[154 137 118 131 151 148] value 151
[120 134 112 128 106 110] value 106
[111 152  98 138 134 150] value 134
[140 146 111 106 115 151] value 115
[107 116 123 124 112 114] value 112
[120 138 156 136 104 113] value 104
---
array([124, 139, 115, 143, 129, 152, 121]) | 143, 152

array([[126, 113, 128, 124, 102, 128, 129],
       [124, 128, 137, 113, 123, 140, 111],
       [129, 125, 132, 119, 123, 132, 121]]) | 113, 140

array([105, 114, 128, 138, 146]) | 128, 146

array([155, 120, 118, 125, 116]) | 118, 155

array([102, 118, 116, 133, 120, 157, 139]) | 133, 157

array([[114, 135, 136, 141, 112],
       [114, 114, 110, 140, 144],
       [106, 118, 116, 152, 137]]) | 110, 152

array([119, 152, 143, 120, 108, 112, 138]) | 120, 152

array([103, 140, 124, 146, 137, 118, 143]) | 146, 146

array([132, 148, 116, 122, 124, 135, 104]) | 122, 148
---
array([[133, 134, 130, 131, 119, 129, 123],
       [131, 132, 127, 126, 150, 121, 128],
       [135, 136, 128, 124, 148, 120, 127],
       [129, 114, 128, 129, 116, 136, 134],
       [136, 138, 128, 123, 142, 120, 126],
       [134, 142, 130, 124, 121, 124, 122],
       [132, 133, 127, 126, 150, 120, 128],
       [132, 141, 130, 128, 117, 126, 120],
       [118, 124, 126, 131, 143, 126, 130],
       [132, 128, 130, 131, 119, 131, 126],
       [136, 137, 128, 123, 145, 120, 126]]) Answer: 123

array([[127, 134, 123, 127, 133, 127, 119, 138, 120, 131, 134, 134],
       [135, 133, 118, 135, 112, 126, 142, 111, 142, 140, 124, 121],
       [127, 131, 127, 127, 133, 129, 123, 134, 122, 128, 130, 133],
       [140, 101, 126, 138, 126, 144, 141, 124, 138, 104, 127, 104],
       [130, 125, 123, 130, 122, 127, 131, 124, 131, 127, 128, 122],
       [130, 126, 127, 129, 128, 129, 128, 129, 128, 126, 130, 126],
       [127, 129, 129, 127, 128, 128, 127, 126, 127, 128, 125, 129],
       [127, 130, 129, 127, 132, 130, 125, 131, 124, 128, 126, 132]]) Answer: 134

array([[118, 115, 123, 119, 113, 151, 135],
       [115, 146, 106, 114, 119, 119, 130],
       [131, 134, 124, 148, 123, 115, 111],
       [117, 146, 108, 116, 121, 118, 128],
       [134, 107, 140, 156, 119, 140, 115],
       [118, 118, 122, 117, 114, 149, 135]]) Answer: 135

array([[133, 134, 120, 119, 120, 121, 131, 137, 116, 132, 137, 136, 127,
        136, 114],
       [130, 117, 127, 119, 140, 137, 120, 138, 119, 129, 123, 126, 116,
        120, 116],
       [131, 148, 119, 123, 114, 114, 138, 133, 122, 133, 136, 137, 130,
        141, 123],
       [135, 118, 117, 119, 129, 126, 124, 138, 120, 129, 137, 136, 126,
        129, 118],
       [131, 154, 124, 125, 103, 105, 140, 130, 126, 134, 138, 136, 134,
        146, 126],
       [131, 120, 122, 125, 128, 127, 125, 130, 127, 127, 141, 142, 136,
        130, 122],
       [128, 143, 126, 122, 124, 126, 137, 135, 122, 135, 123, 123, 118,
        132, 120],
       [126, 133, 134, 132, 130, 131, 127, 123, 130, 125, 121, 118, 125,
        126, 133],
       [129, 120, 125, 131, 131, 128, 124, 128, 128, 126, 137, 136, 135,
        132, 129],
       [128, 117, 128, 119, 143, 140, 117, 135, 119, 128, 123, 126, 119,
        113, 120]]) Answer: 114

array([[123, 119, 148, 115, 140, 135],
       [121, 127, 135, 121, 135, 136],
       [119, 145, 130, 134, 132, 125],
       [139, 115, 134, 118, 129, 119],
       [129, 131, 118, 139, 121, 129],
       [104, 123, 132, 127, 133, 139],
       [141, 132, 140, 125, 139, 120]]) Answer: 135

array([[137, 117, 120, 130, 122, 128, 117, 128, 128, 136, 125, 134, 115,
        126, 134],
       [122, 132, 131, 122, 141, 131, 134, 130, 127, 117, 118, 120, 145,
        132, 122],
       [122, 126, 138, 143, 125, 128, 134, 131, 127, 121, 123, 121, 126,
        136, 140],
       [130, 126, 138, 128, 124, 141, 109, 118, 127, 142, 105, 134, 128,
        124, 120],
       [120, 143, 136, 124, 130, 130, 134, 131, 125, 127, 136, 134, 134,
        120, 118],
       [137, 117, 121, 130, 122, 130, 117, 128, 130, 136, 125, 134, 112,
        126, 132],
       [137, 117, 120, 130, 122, 128, 117, 128, 126, 136, 125, 134, 112,
        126, 132],
       [133, 134, 126, 143, 129, 123, 134, 131, 133, 125, 123, 137, 134,
        142, 138],
       [120, 126, 138, 143, 125, 128, 134, 133, 121, 121, 123, 121, 126,
        136, 142],
       [122, 132, 131, 122, 141, 131, 134, 130, 130, 119, 118, 120, 145,
        132, 122],
       [130, 126, 136, 128, 124, 141, 109, 118, 126, 142, 105, 134, 128,
        124, 120]]) Answer: 134

array([[133, 123, 129, 122, 130, 123, 134, 122, 134, 138, 114, 118, 129,
        115, 129],
       [134, 127, 128, 107, 136, 119, 129, 127, 139, 142, 121, 114, 129,
        116, 123],
       [135, 120, 132, 118, 131, 118, 135, 119, 131, 135, 118, 110, 122,
        116, 130],
       [136, 129, 129,  99, 136, 121, 127, 126, 138, 145, 123, 107, 128,
        115, 121],
       [136, 129, 129, 101, 136, 121, 128, 126, 138, 144, 123, 109, 128,
        115, 122],
       [135, 124, 127, 113, 135, 119, 133, 127, 137, 137, 120, 117, 130,
        116, 124],
       [135, 120, 131, 118, 131, 118, 135, 119, 131, 135, 118, 110, 122,
        116, 130]]) Answer: 129

array([[131, 125, 128, 132, 123, 129, 135, 130, 124, 126, 130, 127, 127,
        121, 130, 122],
       [137, 144, 123, 128, 112, 133, 130, 124, 129, 126, 127, 128, 124,
        123, 132, 120],
       [131, 139, 123, 129, 128, 125, 128, 129, 129, 127, 128, 132, 123,
        146, 127, 120],
       [129, 106, 131, 125, 135, 137, 121, 139, 131, 126, 129, 124, 132,
        113, 127, 134],
       [133, 129, 131, 153, 124, 129, 122, 135, 131, 128, 126, 130, 130,
        142, 133, 122],
       [127, 137, 124, 118, 141, 129, 127, 127, 133, 126, 126, 127, 129,
        116, 129, 135]]) Answer: 122
---
[150 136 112 138 126 120] --> 112
[118 102 124 143 107 129 147] --> 124
[154 112 130 147] --> 130
[151 133 141 137] --> 141
[113 127 150 132 120 117 101] --> 150
[100 127 130 103 132] --> 130
[129 104 150 129 144 111] --> 150
[127 154 105 151 128 120 147] --> 105
[121 144 130 149 117 114] --> 130
---
[133 151 153 132] >> 132, 133

[[141 122 105 117]
 [121 125 108 125]
 [130 122 105 119]] >> 117, 130

[[133 137 126 131 123 118]
 [133 129 124 106 123 142]] >> 118, 133

[156 119 107 131 149] >> 149, 156

[[ 99 137 141 138 128]
 [155 122 121 125 130]] >> 128, 155

[139 134 103 142] >> 142, 139
---
[[112 120 131 141 145]
 [100 119 147 129 141]] Out: 147

[[149 131 136 149 131 134]
 [124 125 132 137 128 138]
 [138 131 129 127 130 118]] Out: 137

[[108 106 108 110 148]
 [141 156 145 144 107]] Out: 145

[[123 124 120 136]
 [122 104 125 110]] Out: 104

[[133 145 152 143 146]
 [117 140 137 145 139]
 [148 119 125 112 117]] Out: 137

[[107 110 112 119 126]
 [117 136 130 106 145]] Out: 130
---
[[122 118 127 117 157]
 [136 114 137 114 142]
 [137 122 122 112 141]] | 137

[[131 118 108 140 139 113]
 [154 158 125 104 115 132]] | 104

[[120 124 129 131 121]
 [133 130 154 136 130]] | 154

[[138 150 112 143]
 [137 121 140 128]
 [115 126 135 125]] | 121

[[119 127 126 129 137 118 147]
 [127 100 123 117 106 146 116]
 [117 106 116 118 115 132 130]] | 106

[[128 130 126 127 129 129 130]
 [146 127 155 131 132 124 130]
 [127 129 127 128 127 127 125]] | 132

[[134 149 150 133]
 [130 137 137 134]
 [127 121 124 118]] | 137

[[121 132 146 152]
 [121 132 146 153]] | 132
---
[119 131 123 132 130 155] gives 131
[133 149 138 105 147 124] gives 149
[133 150 101 146 129 113] gives 150
[116 130 127 143 123 153] gives 130
[146 113 110 145 133 101] gives 113
[100 131 124 155 106 136] gives 131
[103 110 112 136 126 132] gives 110
[126 131 102 127 126 137] gives 131
[149 133 119 135 135 129] gives 133
---
[[154 132 128 129]
 [145 129 128 136]] → 154

[[131 142 135 119]
 [132 138 136 120]
 [121 155 136 123]] → 131

[[127 111 116 101 144 142]
 [124 145 129 151 115  99]
 [149 136 120 142 114 157]] → 127

[134 138 113 127 134 152] → 134

[129 128 127 133 157 138] → 129

[136 152 129 114 118 142] → 136
---
[[139, 143, 134, 110], [104, 120, 132, 122]] yields 132
[[123, 131, 130, 127], [129, 101, 125, 99], [136, 116, 141, 139]] yields 125
[[142, 116, 138, 102], [116, 115, 131, 125]] yields 131
[[112, 152, 109, 126], [136, 155, 137, 145], [105, 137, 110, 133]] yields 137
[[120, 106, 129, 138], [108, 111, 122, 129]] yields 122
[[139, 109, 139, 101], [139, 106, 114, 122], [150, 118, 125, 133]] yields 114
[[134, 118, 139, 138], [135, 114, 138, 140], [102, 130, 125, 152]] yields 138
---
[128 116 112 118 136 127 156] ⇒ 118, 156

[[126 134 119 120 136]
 [130 129 128 127 127]
 [137 126 131 142 150]] ⇒ 128, 150

[126 156 122 135 122] ⇒ 122, 156

[[132 133 122  98 128]
 [109 132 144 121 112]
 [113 114 129 119 148]] ⇒ 144, 148

[142 103 113 125 129] ⇒ 113, 142

[[124 132 134 124 117 124 137]
 [121 155 126 137 135 139 130]
 [131 132 129 134 122 131 107]] ⇒ 137, 155

[[134 120 146 133 117]
 [134 122 150 122 111]
 [134 119 143 140 121]] ⇒ 150, 150

[134 132 148 138 110 158 105] ⇒ 138, 158

[107 137 127 106 103 133 124] ⇒ 106, 137
